Below is a small trained network, with its code and all its weights. Each question gives an input and a target symbol and asks what happens when units are switched off, that is, made to give their printed mean instead of their output.

import numpy as np


def w(rows, s, z=0):
    codes = np.array(rows[::2]) - 128.0
    scale = np.full(codes.shape[1], s)
    scale[-1] = z or s
    return codes * scale


def f(y):
    return y / 2 * (1 + np.tanh(0.7978845608 * (y + 0.044715 * y**3)))


def softmax(a):
    e = np.exp(a - a.max(-1, keepdims=True))
    return e / e.sum(-1, keepdims=True)


def log_softmax(a):
    a = a - a.max(-1, keepdims=True)
    return a - np.log(np.exp(a).sum(-1, keepdims=True))


def net(x, mask):
    ids = ['ΞΨαγεημ'.index(c) for c in x.split()]
    T = len(ids)
    res = E[ids] + P[:T]
    r = res
    for j in range(2):
        rows = slice(3 * j, 3 * j + 3)
        q, k, v = (r @ M[0][rows].T for M in (Q, K, V))
        z = softmax(np.where(np.tri(T) > 0, q @ k.T / 3**0.5, -1e9)) @ v
        o = O[0][rows]
        res = res + np.where(mask[j], z, o[:, -1]) @ o[:, :-1]
    y = f(res @ A[0][:, :-1].T + A[0][:, -1])
    res = res + np.where(mask[2:10], y, B[0][:, -1]) @ B[0][:, :-1]
    return log_softmax(res[-1] @ U[:, :-1].T + U[:, -1])


Q, K, V, O, A, B = {}, {}, {}, {}, {}, {}
E = w([
[154,193,176,201],'Ξ',
[180,82,181,148],'Ψ',
[185,133,214,74],'α',
[14,77,182,252],'γ',
[73,145,126,138],'ε',
[63,169,183,83],'η',
[89,83,203,85],'μ',
],0.02)
P = w([
[88,109,42,163],'0',
[105,216,168,172],'1',
[66,187,139,165],'2',
[118,196,180,175],'3',
[81,205,210,169],'4',
[104,180,185,167],'5',
[132,224,174,146],'6',
[164,251,220,164],'7',
],0.0026)
Q[0] = w([
[63,169,212,146],'H0',
[152,209,125,73],'H0',
[99,19,130,115],'H0',
[229,98,138,81],'H1',
[160,21,218,92],'H1',
[48,89,147,255],'H1',
],0.0081)
K[0] = w([
[75,91,120,140],'H0',
[64,109,198,90],'H0',
[109,111,113,63],'H0',
[158,153,149,163],'H1',
[11,83,174,151],'H1',
[148,148,131,135],'H1',
],0.012)
V[0] = w([
[212,154,102,64],'H0',
[169,135,134,244],'H0',
[55,106,155,88],'H0',
[85,71,119,183],'H1',
[92,106,178,127],'H1',
[134,143,84,120],'H1',
],0.011)
O[0] = w([
[160,247,232,161,9],'H0',
[215,148,110,152,151],'H0',
[199,193,126,71,189],'H0',
[80,199,67,102,150],'H1',
[142,33,101,253,181],'H1',
[127,103,234,153,96],'H1',
],0.0053,0.012)
A[0] = w([
[69,148,248,47,66],'N0',
[104,104,57,145,22],'N1',
[75,94,210,119,34],'N2',
[178,91,193,95,108],'N3',
[144,57,163,134,254],'N4',
[50,184,150,158,231],'N5',
[134,131,153,204,28],'N6',
[134,139,114,239,44],'N7',
],0.012,0.0039)
B[0] = w([
[141,113,183,78,207],'N0',
[187,107,170,87,208],'N1',
[37,113,112,99,160],'N2',
[196,78,117,148,150],'N3',
[84,130,108,246,215],'N4',
[164,185,35,85,254],'N5',
[140,144,185,144,162],'N6',
[146,202,182,43,216],'N7',
],0.012,0.0057)
U = w([
[81,139,146,153,149],'Ξ',
[77,139,154,40,1],'Ψ',
[104,123,120,224,64],'α',
[174,71,156,88,129],'γ',
[74,191,9,171,187],'ε',
[36,90,153,148,138],'η',
[136,189,146,131,96],'μ',
],0.012,0.0045)

Each question gives the input, a string of symbols that net reads in full, and the target symbol t.
The units are the heads (3 rows each of Q, K, V and O) and the neurons (one row each of A and B). Each row of codes is followed by its name. A weight is (code - 128) times the scale printed after its matrix; where a second scale follows, it is the last column's (O, A, B and U).
mask holds one flag per unit, heads first, then neurons. A switched-off unit (its flag False) gives its mean, the last column of its rows in O or B, instead of its output. The means were averaged over made-up inputs and are rounded, as every weight is.
A unit's drop is (log p(t) with every unit on - log p(t) with that unit switched off) / (log p(t) with every unit on - log p(t) with every unit switched off).
The circuit of an input: a set's keep is (log p(t) with only the set's units on - log p(t) with every unit switched off) / (log p(t) with every unit on - log p(t) with every unit switched off). Starting from all 10 units, units are removed one at a time, each time the one whose removal leaves the highest keep (on an exact tie, the one counted first), for as long as the keep stays at least 0.8.
circuit, biggest first: the units of the circuit, biggest drop first
most important unit: the unit with the biggest drop
k most important neurons: the k neurons with the biggest drops, biggest first
heads that matter: for each layer, one digit per head in row order, 1 if its drop is at least 0.15 and else 0, layers parted by /
drop of u: that unit's drop, to one decimal
input η μ η μ ε Ξ, target μ: 2 most important neurons -> N7; N6
input ε ε γ, target ε: heads that matter -> 01
input γ ε η, target γ: circuit, biggest first -> H0; N1
input α ε Ξ α ε ε γ, target ε: heads that matter -> 00
input ε ε α μ, target η: 2 most important neurons -> N4; N2
input γ ε Ξ, target γ: most important unit -> H0
input ε μ Ψ α μ, target η: heads that matter -> 00
input ε Ξ ε γ α, target ε: 2 most important neurons -> N0; N7
input γ ε ε, target γ: heads that matter -> 10
input γ ε ε μ α ε α μ, target ε: drop of N7 -> 0.1
input γ ε η ε ε ε α, target ε: drop of H1 -> 0.6
input Ψ α Ψ α μ Ψ, target α: drop of N4 -> 0.4
